Below are the code and all the weights of a small trained network. Each question names an input and a class and asks about switching units off, where a switched-off unit gives its printed mean instead of its output.

import numpy as np


def w(rows, s, z=0):
    codes = np.array(rows[::2]) - 128.0
    scale = np.full(codes.shape[1], s)
    scale[-1] = z or s
    return codes * scale


def f(y):
    return np.maximum(y, 0)


def log_softmax(a):
    a = a - a.max(-1, keepdims=True)
    return a - np.log(np.exp(a).sum(-1, keepdims=True))


def net(x, mask):
    res = np.array(x, float).reshape(1, 3) / 4 @ E
    y = f(res @ A[0][:, :-1].T + A[0][:, -1])
    res = res + np.where(mask, y, B[0][:, -1]) @ B[0][:, :-1]
    return log_softmax(res[-1] @ U[:, :-1].T + U[:, -1])


A, B = {}, {}
E = w([
[229,41,101],'x0',
[90,32,209],'x1',
[61,70,2],'x2',
],0.0053)
A[0] = w([
[110,137,134,99],'n1',
[4,170,194,63],'n2',
[175,171,185,24],'n3',
[175,178,155,76],'n4',
[178,63,127,89],'n5',
[104,125,65,84],'n6',
[128,96,124,87],'n7',
[150,154,135,123],'n8',
[95,89,139,179],'n9',
[211,98,115,53],'n10',
[76,92,69,66],'n11',
[172,167,89,95],'n12',
[86,164,127,92],'n13',
[85,93,102,72],'n14',
[158,170,101,68],'n15',
[161,98,122,76],'n16',
[184,151,165,88],'n17',
[86,44,184,59],'n18',
[163,216,61,50],'n19',
[113,155,123,117],'n20',
[101,132,136,101],'n21',
[175,92,116,75],'n22',
[70,198,112,72],'n23',
[126,160,172,115],'n24',
[143,142,151,201],'n25',
[115,152,131,94],'n26',
[162,147,181,69],'n27',
[203,142,78,100],'n28',
[82,70,184,56],'n29',
[105,123,99,95],'n30',
[81,88,82,52],'n31',
[119,142,48,108],'n32',
[128,132,94,255],'n33',
[95,87,168,59],'n34',
],0.017,0.006)
B[0] = w([
[134,114,114,139],'n1',
[212,144,76,254],'n2',
[140,2,154,189],'n3',
[129,50,143,189],'n4',
[190,149,89,186],'n5',
[141,62,158,184],'n6',
[134,110,109,142],'n7',
[121,100,139,164],'n8',
[104,168,158,202],'n9',
[186,116,81,178],'n10',
[157,54,164,194],'n11',
[83,129,77,184],'n12',
[165,135,113,175],'n13',
[127,58,146,165],'n14',
[76,93,95,164],'n15',
[158,117,92,149],'n16',
[126,73,165,192],'n17',
[48,106,51,203],'n18',
[24,97,43,221],'n19',
[141,136,109,159],'n20',
[132,119,111,145],'n21',
[173,130,93,161],'n22',
[169,148,70,209],'n23',
[120,106,170,190],'n24',
[127,183,198,214],'n25',
[137,118,110,145],'n26',
[149,66,164,184],'n27',
[123,134,58,194],'n28',
[50,78,82,188],'n29',
[135,89,142,156],'n30',
[140,34,154,177],'n31',
[119,57,166,208],'n32',
[147,252,228,254],'n33',
[71,98,85,164],'n34',
],0.04,0.0061)
U = w([
[118,72,196,46],'0',
[210,156,36,100],'1',
[11,136,84,225],'2',
[82,206,223,250],'3',
[102,190,136,3],'4',
],0.012,0.0067)

Each question gives the input, the list of numbers given to net, and the class t.
The units are the neurons (one row each of A and B). Each row of codes is followed by its name. A weight is (code - 128) times the scale printed after its matrix; where a second scale follows, it is the last column's (A, B and U).
mask holds one flag per neuron, in row order. A switched-off neuron (its flag False) gives its mean, the last column of its row in B, instead of its output. The means were averaged over made-up inputs and are rounded, as every weight is.
A unit's drop is (log p(t) with every unit on - log p(t) with that unit switched off) / (log p(t) with every unit on - log p(t) with every unit switched off).
The circuit of an input: a set's keep is (log p(t) with only the set's units on - log p(t) with every unit switched off) / (log p(t) with every unit on - log p(t) with every unit switched off). Starting from the 12 units with the biggest drops (on a tie, the unit counted first), units are removed one at a time, each time the one whose removal leaves the highest keep (on an exact tie, the one counted first), for as long as the keep stays at least 0.8.
units of the circuit, in order: the units of the circuit, biggest drop first
top k neurons: the k neurons with the biggest drops, biggest first
drop of u: that unit's drop, to one decimal
input [5,7,-6], class 2: top neuron	(n18)
input [5,8,-6], class 2: top 2 neurons	(n18; n29)
input [6,-8,8], class 0: top 3 neurons	(n32; n11; n6)
input [6,3,-5], class 1: top 2 neurons	(n5; n10)
input [4,3,1], class 1: top 2 neurons	(n5; n19)
input [-7,-3,-6], class 1: top 2 neurons	(n2; n23)
input [-5,-8,-7], class 2: top 2 neurons	(n19; n12)
input [-2,-6,6], class 0: top 4 neurons	(n32; n6; n11; n18)
input [3,4,-2], class 2: top 2 neurons	(n2; n33)
input [6,7,-2], class 2: top 2 neurons	(n18; n2)
input [3,3,3], class 3: top 2 neurons	(n2; n19)
input [7,6,4], class 1: drop of n5	1.5
input [-6,-8,-5], class 2: drop of n19	5.3
input [-6,3,4], class 1: units of the circuit, in order	(n2)
input [-2,6,4], class 2: drop of n18	0.4
